Below are the code and all the weights of a small trained network. Each question names an input and a class and asks about switching units off, where a switched-off unit gives its printed mean instead of its output.

import numpy as np


def w(rows, s, z=0):
    codes = np.array(rows[::2]) - 128.0
    scale = np.full(codes.shape[1], s)
    scale[-1] = z or s
    return codes * scale


def norm(h):
    return h / np.sqrt((h * h).mean(-1, keepdims=True) + 1e-5)


def f(y):
    return y / 2 * (1 + np.tanh(0.7978845608 * (y + 0.044715 * y**3)))


def log_softmax(a):
    a = a - a.max(-1, keepdims=True)
    return a - np.log(np.exp(a).sum(-1, keepdims=True))


def net(x, mask):
    res = np.array(x, float).reshape(1, 8) / 4 @ E
    u = 0
    for l in range(2):
        y = f(norm(res) @ A[l][:, :-1].T + A[l][:, -1])
        res = res + np.where(mask[u : u + 12], y, B[l][:, -1]) @ B[l][:, :-1]
        u += 12
    return log_softmax(norm(res)[-1] @ U[:, :-1].T + U[:, -1])


A, B = {}, {}
E = w([
[135,129,126,120,127,129],'x0',
[34,130,128,38,76,146],'x1',
[120,120,131,136,126,134],'x2',
[126,124,125,125,131,130],'x3',
[135,123,123,124,135,129],'x4',
[130,127,131,128,130,127],'x5',
[125,82,212,82,183,135],'x6',
[90,72,90,123,155,2],'x7',
],0.0041)
A[0] = w([
[112,35,134,114,151,69,65],'L0N0',
[68,37,103,147,131,14,73],'L0N1',
[157,67,251,70,179,122,63],'L0N2',
[154,79,254,70,196,119,23],'L0N3',
[149,78,246,73,199,127,63],'L0N4',
[160,155,184,137,82,245,106],'L0N5',
[189,166,44,121,35,103,5],'L0N6',
[109,136,193,177,96,206,142],'L0N7',
[18,174,99,28,76,148,100],'L0N8',
[161,153,93,123,100,94,79],'L0N9',
[124,232,3,180,96,116,85],'L0N10',
[227,146,150,205,178,103,89],'L0N11',
],0.0046,0.0018)
B[0] = w([
[98,209,83,99,139,106,163],'L0N0',
[157,244,134,64,207,117,211],'L0N1',
[43,150,13,224,74,214,211],'L0N2',
[44,141,43,189,39,202,205],'L0N3',
[66,171,39,217,25,215,212],'L0N4',
[138,210,90,44,217,38,229],'L0N5',
[95,125,89,131,116,143,152],'L0N6',
[141,178,75,63,163,69,185],'L0N7',
[213,21,241,200,143,117,254],'L0N8',
[76,139,138,133,114,160,123],'L0N9',
[4,107,62,185,39,199,219],'L0N10',
[174,11,231,110,107,139,215],'L0N11',
],0.004,0.0028)
A[1] = w([
[47,85,227,4,70,118,57],'L1N0',
[108,96,81,104,132,170,2],'L1N1',
[218,123,183,175,110,135,245],'L1N2',
[139,199,147,82,196,136,97],'L1N3',
[126,191,132,126,158,155,141],'L1N4',
[73,182,143,103,129,124,41],'L1N5',
[181,248,137,67,142,203,165],'L1N6',
[120,82,207,83,91,121,63],'L1N7',
[120,106,125,129,138,139,40],'L1N8',
[102,113,48,178,64,76,174],'L1N9',
[98,144,168,163,129,103,130],'L1N10',
[96,187,96,85,182,5,91],'L1N11',
],0.0046,0.00083)
B[1] = w([
[212,74,139,213,130,122,247],'L1N0',
[126,154,87,158,121,131,134],'L1N1',
[113,75,181,76,113,99,202],'L1N2',
[128,169,66,128,120,64,165],'L1N3',
[117,161,137,116,152,87,161],'L1N4',
[173,142,146,154,116,111,148],'L1N5',
[82,167,93,76,200,1,255],'L1N6',
[214,66,126,177,141,115,150],'L1N7',
[128,126,122,136,122,126,113],'L1N8',
[85,162,134,98,159,196,250],'L1N9',
[126,133,162,135,149,128,134],'L1N10',
[189,208,159,43,176,125,205],'L1N11',
],0.0043,0.0019)
U = w([
[116,254,119,43,222,59,254],'0',
[1,156,57,186,68,235,110],'1',
[193,8,221,163,130,137,21],'2',
],0.0059,0.00078)

Each question gives the input, the list of numbers given to net, and the class t.
The units are the neurons (one row each of A and B). Each row of codes is followed by its name. A weight is (code - 128) times the scale printed after its matrix; where a second scale follows, it is the last column's (A, B and U).
mask holds one flag per neuron, layer by layer. A switched-off neuron (its flag False) gives its mean, the last column of its row in B, instead of its output. The means were averaged over made-up inputs and are rounded, as every weight is.
A unit's drop is (log p(t) with every unit on - log p(t) with that unit switched off) / (log p(t) with every unit on - log p(t) with every unit switched off).
The circuit of an input: a set's keep is (log p(t) with only the set's units on - log p(t) with every unit switched off) / (log p(t) with every unit on - log p(t) with every unit switched off). Starting from the 12 units with the biggest drops (on a tie, the unit counted first), units are removed one at a time, each time the one whose removal leaves the highest keep (on an exact tie, the one counted first), for as long as the keep stays at least 0.8.
units of the circuit, in order: the units of the circuit, biggest drop first
most important unit: the unit with the biggest drop
k most important neurons: the k neurons with the biggest drops, biggest first
k most important neurons of layer l: the k neurons of layer l with the biggest drops, biggest first
drop of u: that unit's drop, to one decimal
input [-8,8,-1,8,2,6,2,7], class 2: units of the circuit, in order => L0N8; L1N0
input [3,8,-7,7,-7,-2,1,-3], class 2: most important unit => L0N8
input [1,5,-8,8,-1,1,3,4], class 2: 3 most important neurons => L0N8; L0N5; L1N0
input [2,8,8,2,2,3,4,3], class 2: 2 most important neurons of layer 0 => L0N8; L0N10
input [-6,-3,4,-1,-7,0,6,-5], class 1: 2 most important neurons of layer 0 => L0N2; L0N4
input [2,6,-2,4,2,1,7,6], class 1: units of the circuit, in order => L0N2; L0N4; L0N3
input [3,-2,-2,-4,0,-1,1,-1], class 2: 3 most important neurons => L0N11; L0N10; L0N1
input [4,-4,-2,-3,-4,4,7,-5], class 1: 3 most important neurons of layer 0 => L0N2; L0N4; L0N3
input [7,5,5,-6,5,7,-4,2], class 2: 4 most important neurons => L0N8; L0N2; L0N4; L0N3
input [-1,5,7,-2,-2,4,-5,5], class 0: units of the circuit, in order => L0N1; L1N11
input [6,8,6,3,-6,1,6,-7], class 2: 2 most important neurons => L0N8; L0N1
input [-2,-2,-6,-8,-4,1,-1,-3], class 0: 2 most important neurons => L0N8; L0N5
input [8,7,2,7,2,-6,-4,-7], class 0: 2 most important neurons of layer 0 => L0N5; L0N11
input [-1,3,1,7,4,8,1,-1], class 2: units of the circuit, in order => L0N8
input [5,-6,2,-3,2,-8,6,-2], class 1: 4 most important neurons => L0N2; L0N4; L0N3; L0N8
input [-8,-3,-6,-5,1,-5,8,6], class 1: 3 most important neurons => L0N2; L0N4; L0N3
input [-7,8,-1,-2,-8,-7,-7,3], class 2: 2 most important neurons => L0N8; L0N2
input [5,1,4,7,-7,-5,3,-4], class 0: 2 most important neurons of layer 0 => L0N5; L0N10
input [-8,7,2,0,6,2,3,-4], class 2: drop of L0N8 => 1.4
input [-8,-2,3,6,6,-1,4,-3], class 1: drop of L0N2 => 0.1
input [4,-4,-5,-8,-2,0,1,-5], class 0: drop of L0N5 => 0.2
input [-4,5,3,5,3,1,-5,-8], class 0: most important neuron of layer 0 => L0N5
